Here is a tiny trained network, its code and every weight. The questions are about switching its units off for an input and a target symbol, where a switched-off unit gives its printed mean instead of its output.

import numpy as np


def w(rows, s, z=0):
    codes = np.array(rows[::2]) - 128.0
    scale = np.full(codes.shape[1], s)
    scale[-1] = z or s
    return codes * scale


def f(y):
    return y / 2 * (1 + np.tanh(0.7978845608 * (y + 0.044715 * y**3)))


def softmax(a):
    e = np.exp(a - a.max(-1, keepdims=True))
    return e / e.sum(-1, keepdims=True)


def log_softmax(a):
    a = a - a.max(-1, keepdims=True)
    return a - np.log(np.exp(a).sum(-1, keepdims=True))


def net(x, mask):
    ids = ['ΓΔΛΨαβζθμξπστφω'.index(c) for c in x.split()]
    T = len(ids)
    res = E[ids] + P[:T]
    r = res
    for j in range(2):
        rows = slice(3 * j, 3 * j + 3)
        q, k, v = (r @ M[0][rows].T for M in (Q, K, V))
        z = softmax(np.where(np.tri(T) > 0, q @ k.T / 3**0.5, -1e9)) @ v
        o = O[0][rows]
        res = res + np.where(mask[j], z, o[:, -1]) @ o[:, :-1]
    y = f(res @ A[0][:, :-1].T + A[0][:, -1])
    res = res + np.where(mask[2:14], y, B[0][:, -1]) @ B[0][:, :-1]
    return log_softmax(res[-1] @ U[:, :-1].T + U[:, -1])


Q, K, V, O, A, B = {}, {}, {}, {}, {}, {}
E = w([
[179,80,253,102],'Γ',
[60,144,146,23],'Δ',
[110,111,169,192],'Λ',
[166,145,66,50],'Ψ',
[125,61,88,168],'α',
[5,126,177,76],'β',
[148,192,88,145],'ζ',
[183,131,53,129],'θ',
[205,177,116,169],'μ',
[152,130,108,207],'ξ',
[127,163,105,26],'π',
[160,54,132,147],'σ',
[54,202,158,151],'τ',
[73,220,148,88],'φ',
[157,68,72,48],'ω',
],0.02)
P = w([
[255,233,48,162],'0',
[157,123,35,166],'1',
[132,117,32,131],'2',
[104,101,31,95],'3',
[92,97,40,91],'4',
[92,92,46,77],'5',
],0.0036)
Q[0] = w([
[155,164,150,134],'H0',
[46,136,199,108],'H0',
[150,77,86,30],'H0',
[233,91,125,255],'H1',
[110,223,143,124],'H1',
[208,136,78,93],'H1',
],0.0096)
K[0] = w([
[158,211,178,132],'H0',
[73,179,48,95],'H0',
[194,123,140,84],'H0',
[72,136,8,210],'H1',
[57,140,159,93],'H1',
[130,77,44,67],'H1',
],0.011)
V[0] = w([
[156,130,166,77],'H0',
[173,184,41,148],'H0',
[70,121,71,197],'H0',
[116,154,43,77],'H1',
[197,2,38,152],'H1',
[30,137,101,143],'H1',
],0.0091)
O[0] = w([
[115,61,189,119,164],'H0',
[150,197,54,124,222],'H0',
[215,212,84,179,47],'H0',
[104,152,147,14,210],'H1',
[128,50,106,120,254],'H1',
[1,86,102,51,22],'H1',
],0.0068,0.0054)
A[0] = w([
[33,188,44,192,202],'N0',
[30,137,134,76,242],'N1',
[87,91,235,103,150],'N2',
[153,92,119,203,255],'N3',
[199,96,122,209,239],'N4',
[196,56,63,85,87],'N5',
[177,83,136,107,144],'N6',
[89,212,215,200,201],'N7',
[181,199,84,36,26],'N8',
[183,178,181,254,196],'N9',
[156,228,140,63,107],'N10',
[17,130,79,171,212],'N11',
],0.0098,0.0037)
B[0] = w([
[74,95,102,219,180],'N0',
[167,26,122,136,176],'N1',
[67,184,9,171,207],'N2',
[150,77,90,105,205],'N3',
[163,119,99,98,254],'N4',
[174,222,170,202,233],'N5',
[133,133,197,129,192],'N6',
[150,58,196,153,175],'N7',
[76,164,169,93,245],'N8',
[107,128,112,66,254],'N9',
[105,124,141,99,214],'N10',
[145,182,138,197,146],'N11',
],0.011,0.0095)
U = w([
[224,97,191,126,167],'Γ',
[158,166,63,80,184],'Δ',
[111,197,189,119,141],'Λ',
[159,53,120,111,211],'Ψ',
[65,119,66,84,61],'α',
[79,130,184,122,142],'β',
[67,143,62,164,53],'ζ',
[204,168,238,174,104],'θ',
[67,196,86,159,169],'μ',
[160,248,140,216,61],'ξ',
[121,102,160,54,77],'π',
[138,147,5,140,2],'σ',
[173,179,84,218,72],'τ',
[113,179,168,203,103],'φ',
[124,122,116,123,146],'ω',
],0.011,0.01)

Each question gives the input, a string of symbols that net reads in full, and the target symbol t.
The units are the heads (3 rows each of Q, K, V and O) and the neurons (one row each of A and B). Each row of codes is followed by its name. A weight is (code - 128) times the scale printed after its matrix; where a second scale follows, it is the last column's (O, A, B and U).
mask holds one flag per unit, heads first, then neurons. A switched-off unit (its flag False) gives its mean, the last column of its rows in O or B, instead of its output. The means were averaged over made-up inputs and are rounded, as every weight is.
A unit's drop is (log p(t) with every unit on - log p(t) with that unit switched off) / (log p(t) with every unit on - log p(t) with every unit switched off).
The circuit of an input: a set's keep is (log p(t) with only the set's units on - log p(t) with every unit switched off) / (log p(t) with every unit on - log p(t) with every unit switched off). Starting from the 12 units with the biggest drops (on a tie, the unit counted first), units are removed one at a time, each time the one whose removal leaves the highest keep (on an exact tie, the one counted first), for as long as the keep stays at least 0.8.
units of the circuit, in order: the units of the circuit, biggest drop first
most important unit: the unit with the biggest drop
k most important neurons: the k neurons with the biggest drops, biggest first
heads that matter: for each layer, one digit per head in row order, 1 if its drop is at least 0.15 and else 0, layers parted by /
drop of u: that unit's drop, to one decimal
input ξ μ σ μ σ ω, target θ: heads that matter	00
input Λ θ μ, target Δ: units of the circuit, in order	(H0, N4, N9)
input Γ β ζ τ, target Ψ: units of the circuit, in order	(N7, N5, N8)
input ξ Δ Γ ω τ ξ, target Ψ: units of the circuit, in order	(N2, N5)
input θ μ Δ, target α: units of the circuit, in order	(H1, N5)
input Γ Ψ τ, target Ψ: heads that matter	01
input μ Ψ π τ, target φ: 3 most important neurons	(N11, N0, N7)
input μ Λ Γ μ, target Γ: units of the circuit, in order	(N2)
input θ π τ, target φ: units of the circuit, in order	(N0, N11, N7, H1)
input θ φ μ ω μ ζ, target μ: units of the circuit, in order	(H0, N0, N8, H1)
input π μ Δ, target α: units of the circuit, in order	(N2, H1, N5)
input μ π ζ β, target ζ: 4 most important neurons	(N2, N1, N11, N0)
input μ Ψ μ θ σ π, target π: 3 most important neurons	(N1, N2, N8)
input Γ τ Ψ ζ, target Ψ: 3 most important neurons	(N1, N5, N8)
input μ μ θ Γ μ, target Γ: most important unit	N8
input μ μ μ Λ, target Ψ: 2 most important neurons	(N5, N2)
input Δ Ψ μ φ, target β: 2 most important neurons	(N1, N7)
input Ψ μ μ Λ σ, target Γ: drop of N2	0.6
input μ μ μ φ σ, target Γ: drop of N2	0.7
input μ μ Λ, target Ψ: drop of N9	0.1
